Here is a tiny trained network, its code and every weight. The questions are about switching its units off for an input and a class, where a switched-off unit gives its printed mean instead of its output.

import numpy as np


def w(rows, s, z=0):
    codes = np.array(rows[::2]) - 128.0
    scale = np.full(codes.shape[1], s)
    scale[-1] = z or s
    return codes * scale


def norm(h):
    return h / np.sqrt((h * h).mean(-1, keepdims=True) + 1e-5)


def f(y):
    return y / 2 * (1 + np.tanh(0.7978845608 * (y + 0.044715 * y**3)))


def log_softmax(a):
    a = a - a.max(-1, keepdims=True)
    return a - np.log(np.exp(a).sum(-1, keepdims=True))


def net(x, mask):
    res = np.array(x, float).reshape(1, 5) / 4 @ E
    u = 0
    for l in range(2):
        y = f(norm(res) @ A[l][:, :-1].T + A[l][:, -1])
        res = res + np.where(mask[u : u + 10], y, B[l][:, -1]) @ B[l][:, :-1]
        u += 10
    return log_softmax(norm(res)[-1] @ U[:, :-1].T + U[:, -1])


A, B = {}, {}
E = w([
[72,185,77,173,62,39,42,119,62,180],'x0',
[120,126,125,117,133,128,134,121,122,127],'x1',
[126,142,120,132,127,129,130,115,132,112],'x2',
[107,122,133,189,244,74,116,122,109,89],'x3',
[41,91,82,166,155,172,1,79,176,181],'x4',
],0.0057)
A[0] = w([
[185,96,197,98,112,248,193,103,161,104,136],'0.n0',
[204,182,136,47,76,106,174,156,122,102,144],'0.n1',
[151,170,126,98,58,125,192,149,101,144,109],'0.n2',
[149,96,117,105,202,203,86,74,211,144,44],'0.n3',
[124,66,126,153,209,64,118,118,143,63,136],'0.n4',
[178,174,215,135,189,71,184,133,46,83,127],'0.n5',
[108,35,254,142,194,149,165,129,191,1,84],'0.n6',
[122,163,143,133,71,58,125,176,64,99,95],'0.n7',
[86,96,120,172,89,116,120,132,130,129,108],'0.n8',
[68,147,184,45,66,180,60,116,189,134,1],'0.n9',
],0.0062,0.0033)
B[0] = w([
[196,97,184,140,88,79,253,88,202,173,251],'0.n0',
[108,224,154,86,124,212,97,192,71,117,239],'0.n1',
[15,163,86,111,113,167,56,156,100,147,203],'0.n2',
[180,171,93,128,175,125,180,158,146,189,200],'0.n3',
[180,86,63,147,112,140,84,199,116,85,201],'0.n4',
[141,98,187,187,124,108,246,105,157,145,241],'0.n5',
[76,196,104,54,124,184,88,227,106,111,253],'0.n6',
[138,173,51,91,196,135,170,149,147,199,200],'0.n7',
[49,156,195,105,123,131,117,105,148,175,143],'0.n8',
[165,37,80,168,161,44,209,118,131,168,166],'0.n9',
],0.0061,0.0057)
A[1] = w([
[166,122,143,110,128,105,87,96,123,91,2],'1.n0',
[113,74,103,121,161,254,86,121,187,121,111],'1.n1',
[110,75,104,161,80,75,36,76,127,149,88],'1.n2',
[124,161,183,112,179,221,186,138,131,109,119],'1.n3',
[92,168,167,111,42,121,155,70,123,191,158],'1.n4',
[65,196,149,148,133,129,66,120,51,131,138],'1.n5',
[120,164,181,175,167,41,163,129,91,114,129],'1.n6',
[158,147,115,194,122,81,209,147,126,130,184],'1.n7',
[155,129,225,103,81,157,181,187,156,45,90],'1.n8',
[141,89,153,85,66,149,142,71,206,189,220],'1.n9',
],0.0079,0.0028)
B[1] = w([
[137,30,113,156,101,148,107,108,98,105,104],'1.n0',
[176,162,93,58,97,96,176,174,162,130,172],'1.n1',
[160,78,193,129,109,146,112,101,86,1,207],'1.n2',
[145,60,62,139,91,80,36,123,135,145,246],'1.n3',
[172,147,171,22,123,193,57,63,169,93,225],'1.n4',
[122,103,121,174,145,130,242,191,133,169,215],'1.n5',
[198,65,117,138,152,112,208,126,203,149,166],'1.n6',
[156,140,144,144,133,65,129,64,162,197,225],'1.n7',
[25,82,118,201,158,136,21,65,51,40,253],'1.n8',
[141,194,177,138,117,95,163,48,121,173,211],'1.n9',
],0.0068,0.0062)
U = w([
[116,124,198,73,78,181,48,22,99,76,142],'0',
[200,130,133,136,169,69,248,84,175,226,250],'1',
[91,44,129,231,188,100,97,150,55,23,86],'2',
[162,132,37,72,194,157,91,236,175,112,79],'3',
[85,234,120,71,107,183,167,198,57,205,72],'4',
],0.013,0.002)

Each question gives the input, the list of numbers given to net, and the class t.
The units are the neurons (one row each of A and B). Each row of codes is followed by its name. A weight is (code - 128) times the scale printed after its matrix; where a second scale follows, it is the last column's (A, B and U).
mask holds one flag per neuron, layer by layer. A switched-off neuron (its flag False) gives its mean, the last column of its row in B, instead of its output. The means were averaged over made-up inputs and are rounded, as every weight is.
A unit's drop is (log p(t) with every unit on - log p(t) with that unit switched off) / (log p(t) with every unit on - log p(t) with every unit switched off).
The circuit of an input: a set's keep is (log p(t) with only the set's units on - log p(t) with every unit switched off) / (log p(t) with every unit on - log p(t) with every unit switched off). Starting from the 12 units with the biggest drops (on a tie, the unit counted first), units are removed one at a time, each time the one whose removal leaves the highest keep (on an exact tie, the one counted first), for as long as the keep stays at least 0.8.
circuit, biggest first: the units of the circuit, biggest drop first
unit that matters most: the unit with the biggest drop
k most important neurons: the k neurons with the biggest drops, biggest first
k most important neurons of layer l: the k neurons of layer l with the biggest drops, biggest first
drop when u is switched off: that unit's drop, to one decimal
input [-3,8,-8,3,-8], class 2: circuit, biggest first -> 1.n8
input [4,-1,-5,-1,1], class 0: 2 most important neurons of layer 1 -> 1.n2; 1.n4
input [-8,4,0,0,0], class 0: circuit, biggest first -> 1.n8; 0.n6; 0.n0
input [-8,-7,-7,5,0], class 2: 4 most important neurons -> 1.n8; 0.n6; 0.n7; 0.n0
input [-8,2,-5,5,-7], class 2: 2 most important neurons -> 1.n8; 0.n6
input [-8,-1,-6,8,1], class 3: 4 most important neurons -> 0.n6; 0.n3; 1.n1; 0.n4
input [0,7,-5,-6,-1], class 0: 2 most important neurons -> 0.n0; 1.n4
input [-6,3,5,0,-8], class 0: 2 most important neurons -> 1.n8; 0.n0
input [-1,-1,7,-1,6], class 1: 2 most important neurons of layer 0 -> 0.n3; 0.n6
input [-7,2,1,-5,0], class 0: 2 most important neurons of layer 1 -> 1.n8; 1.n5
input [-8,-1,-3,-7,0], class 0: 2 most important neurons of layer 1 -> 1.n8; 1.n5
input [-1,-2,-2,6,6], class 3: drop when 1.n1 is switched off -> 0.1
input [-6,-2,2,7,2], class 3: drop when 0.n6 is switched off -> 0.3
input [1,-4,-1,-5,1], class 0: drop when 0.n5 is switched off -> 0.3
input [-2,-2,7,-8,4], class 1: unit that matters most -> 0.n9
